[[135 116 126 132 130 126 124]
 [130 156 133 126 126 132 123]
 [132 100 128 127 132 124 122]
 [123 125 123 136 131 128 132]
 [124 151 130 124 131 131 129]]
->
[[124 151 130 124 131 131 129]
 [123 125 123 136 131 128 132]
 [132 100 128 127 132 124 122]
 [130 156 133 126 126 132 123]
 [135 116 126 132 130 126 124]]

[[126 106 127 134 148 135 138 128 131]
 [131 118 129 138 142 132 135 134 132]
 [131 142 155 129 150 138 147 136 152]
 [131 117 134 136 148 138 142 132 135]
 [130 146 141 125 128 128 132 131 137]
 [136 149 151 131 142 140 144 137 147]]
->
[[136 149 151 131 142 140 144 137 147]
 [130 146 141 125 128 128 132 131 137]
 [131 117 134 136 148 138 142 132 135]
 [131 142 155 129 150 138 147 136 152]
 [131 118 129 138 142 132 135 134 132]
 [126 106 127 134 148 135 138 128 131]]

[[149 114 129]
 [135 129 107]
 [125 126 140]
 [156 145 140]]
->
[[156 145 140]
 [125 126 140]
 [135 129 107]
 [149 114 129]]

[[119 138 136 140 138 106 143 130 118 132]
 [131 131 141 116 140 103 154 135 121 133]
 [129 146 121 143 134 102 154 128 144 147]
 [127 132 130 128 130 125 130 127 128 127]]
->
[[127 132 130 128 130 125 130 127 128 127]
 [129 146 121 143 134 102 154 128 144 147]
 [131 131 141 116 140 103 154 135 121 133]
 [119 138 136 140 138 106 143 130 118 132]]

[[120 153 129 133 146 122 136 116 136 146 129 143 142 149 144]
 [127 127 127 127 127 127 127 127 127 127 127 127 127 127 127]
 [121 153 130 134 144 125 136 121 136 147 129 141 141 149 143]
 [124 146 131 133 138 129 135 127 134 142 129 137 138 144 139]]
->
[[124 146 131 133 138 129 135 127 134 142 129 137 138 144 139]
 [121 153 130 134 144 125 136 121 136 147 129 141 141 149 143]
 [127 127 127 127 127 127 127 127 127 127 127 127 127 127 127]
 [120 153 129 133 146 122 136 116 136 146 129 143 142 149 144]]

[[134 130 125 115 145]
 [128 128 128 128 128]
 [136 134 126 119 142]
 [134 134 127 124 137]
 [129 117 135 127 116]
 [118 119 129 139 114]
 [151 150 143 130 115]
 [125 117 134 132 113]
 [128 128 132 136 116]
 [128 117 136 128 114]]
->
[[128 117 136 128 114]
 [128 128 132 136 116]
 [125 117 134 132 113]
 [151 150 143 130 115]
 [118 119 129 139 114]
 [129 117 135 127 116]
 [134 134 127 124 137]
 [136 134 126 119 142]
 [128 128 128 128 128]
 [134 130 125 115 145]]

[[133 124 128 132 121 134 120 135 131 137 114 120 134]
 [125 134 129 128 137 116 129 135 101 130 115 121 119]
 [117 134 116 126 124 134 126 123 137 132 125 131 139]
 [134 134 128 140 112 118 122 124 137 136 124 129 129]]
->
[[134 134 128 140 112 118 122 124 137 136 124 129 129]
 [117 134 116 126 124 134 126 123 137 132 125 131 139]
 [125 134 129 128 137 116 129 135 101 130 115 121 119]
 [133 124 128 132 121 134 120 135 131 137 114 120 134]]
---
[[114 114 131 143 105]
 [137 130 124 108 153]
 [124 114 131 126 122]
 [113 103 132 141 103]]
->
[[113 103 132 141 103]
 [124 114 131 126 122]
 [137 130 124 108 153]
 [114 114 131 143 105]]

[[148 121]
 [148 136]
 [149 132]
 [150 125]]
->
[[150 125]
 [149 132]
 [148 136]
 [148 121]]

[[114 116 135 130 117 135 131]
 [114 116 142 124 149 124 127]
 [131 131 132 135 109 141 132]
 [126 126 123 129 155 141 125]
 [126 126 138 128 148 132 127]]
->
[[126 126 138 128 148 132 127]
 [126 126 123 129 155 141 125]
 [131 131 132 135 109 141 132]
 [114 116 142 124 149 124 127]
 [114 116 135 130 117 135 131]]

[[126 135 112 147 133 124 140]
 [115 116 143 120 119 116 144]
 [122 116 124 141 130 148 120]
 [136 109 121 122 150 126 129]]
->
[[136 109 121 122 150 126 129]
 [122 116 124 141 130 148 120]
 [115 116 143 120 119 116 144]
 [126 135 112 147 133 124 140]]

[[128 123 127 127 130 145 143 157 123 129 130 130 155]
 [129 127 128 127 129 141 131 143 126 128 130 127 144]
 [128 128 129 128 128 136 128 137 126 128 129 127 137]]
->
[[128 128 129 128 128 136 128 137 126 128 129 127 137]
 [129 127 128 127 129 141 131 143 126 128 130 127 144]
 [128 123 127 127 130 145 143 157 123 129 130 130 155]]

[[ 99 132 111 126 115 127 120 135 124 123 135 116 123 104 125 120]
 [107 157 127 139 126 134 135 124 131 136 130 136 130 117 138 136]
 [107 153 121 138 124 134 133 132 111 108 134 131 111 106 137 133]]
->
[[107 153 121 138 124 134 133 132 111 108 134 131 111 106 137 133]
 [107 157 127 139 126 134 135 124 131 136 130 136 130 117 138 136]
 [ 99 132 111 126 115 127 120 135 124 123 135 116 123 104 125 120]]

[[128 119 128 114 141 122 140]
 [125 117 128 119 128 123 138]
 [134 126 137 128 129 121 131]
 [118 128 128 124 129 128 126]
 [114 121 152 109 145 122 142]
 [122 114 131 119 128 129 128]
 [128 137 137 126 128 125 127]
 [119 125 128 124 131 135 129]]
->
[[119 125 128 124 131 135 129]
 [128 137 137 126 128 125 127]
 [122 114 131 119 128 129 128]
 [114 121 152 109 145 122 142]
 [118 128 128 124 129 128 126]
 [134 126 137 128 129 121 131]
 [125 117 128 119 128 123 138]
 [128 119 128 114 141 122 140]]

[[124 132 141 123 115 124 111 127 116 133 134 125 138]
 [125 135 143 132 119 124 112 127 125 133 134 123 132]
 [119 128 132 112 113 128 114 132  99 125 133 132 143]
 [137 140 143 146 143 140 124 132 124 128 121 131 118]
 [132 137 149 138 127 131 116 127 127 136 126 123 127]
 [132 137 120 137 146 139 126 138 108 110 129 144 119]
 [128 135 150 131 120 132 115 128 120 137 125 122 133]]
->
[[128 135 150 131 120 132 115 128 120 137 125 122 133]
 [132 137 120 137 146 139 126 138 108 110 129 144 119]
 [132 137 149 138 127 131 116 127 127 136 126 123 127]
 [137 140 143 146 143 140 124 132 124 128 121 131 118]
 [119 128 132 112 113 128 114 132  99 125 133 132 143]
 [125 135 143 132 119 124 112 127 125 133 134 123 132]
 [124 132 141 123 115 124 111 127 116 133 134 125 138]]

[[114 112 128]
 [142 125 157]]
->
[[142 125 157]
 [114 112 128]]
---
[[133 117]
 [146 121]
 [100 105]]
->
[[146 121]]

[[104 129 124 124 125 131 130 110]
 [127 124 126 112 110 110 112 139]
 [136 138 138 130 131 125 124 132]]
->
[[127 124 126 112 110 110 112 139]]

[[105 132 112]
 [125 138 137]
 [117 134 113]
 [133 154 142]
 [116 128 120]
 [122 144 135]
 [129 139 138]
 [114 135 118]
 [119 135 109]
 [129 137 131]
 [127 144 125]
 [102 135 122]]
->
[[125 138 137]
 [133 154 142]
 [122 144 135]
 [114 135 118]
 [129 137 131]
 [102 135 122]]

[[133 129 148 131 138 112 146 124 125 130 119 129 137]
 [142 133 126 117 106 120 136 132 141 134 137 126 119]
 [137 128 149 131 133 112 147 123 134 134 121 129 136]
 [136 144 120 112 123 115 124 140 110 120 129 126 125]
 [135 144 123 113 132 112 125 139 109 120 123 127 131]
 [134 128 149 131 136 114 147 123 132 133 119 129 137]
 [142 130 130 122 107 121 139 128 141 135 137 126 120]]
->
[[142 133 126 117 106 120 136 132 141 134 137 126 119]
 [136 144 120 112 123 115 124 140 110 120 129 126 125]
 [134 128 149 131 136 114 147 123 132 133 119 129 137]]

[[129 154 154 154 154]
 [130 128 155 155 155]
 [128 128 129 130 154]
 [129 128 128 129 155]
 [128 127 128 127 156]
 [128 128 156 155 154]
 [129 128 128 125 156]
 [136 154 156 154 154]
 [127 155 154 154 156]
 [127 155 156 155 156]
 [127 127 129 127 156]]
->
[[130 128 155 155 155]
 [129 128 128 129 155]
 [128 128 156 155 154]
 [136 154 156 154 154]
 [127 155 156 155 156]]

[[113 147 127 127 128 115 128]
 [127 116 155 130 130 146 122]
 [121 143 134 132 139 128 132]]
->
[[127 116 155 130 130 146 122]]

[[136 133 136  98 139]
 [146 112 134  99 115]
 [114 107 142 139 141]
 [118 107 143 145 148]
 [133 127 122 151 155]
 [133 139 120 143 104]
 [146 131 141 131 131]
 [143 107 142 107 108]
 [143 142 130 118 147]
 [128 145 122 156 123]
 [134 130 139 120 130]]
->
[[146 112 134  99 115]
 [118 107 143 145 148]
 [133 139 120 143 104]
 [143 107 142 107 108]
 [128 145 122 156 123]]

[[113 112 135 142 147]
 [111 106 144 137 149]]
->
[[111 106 144 137 149]]
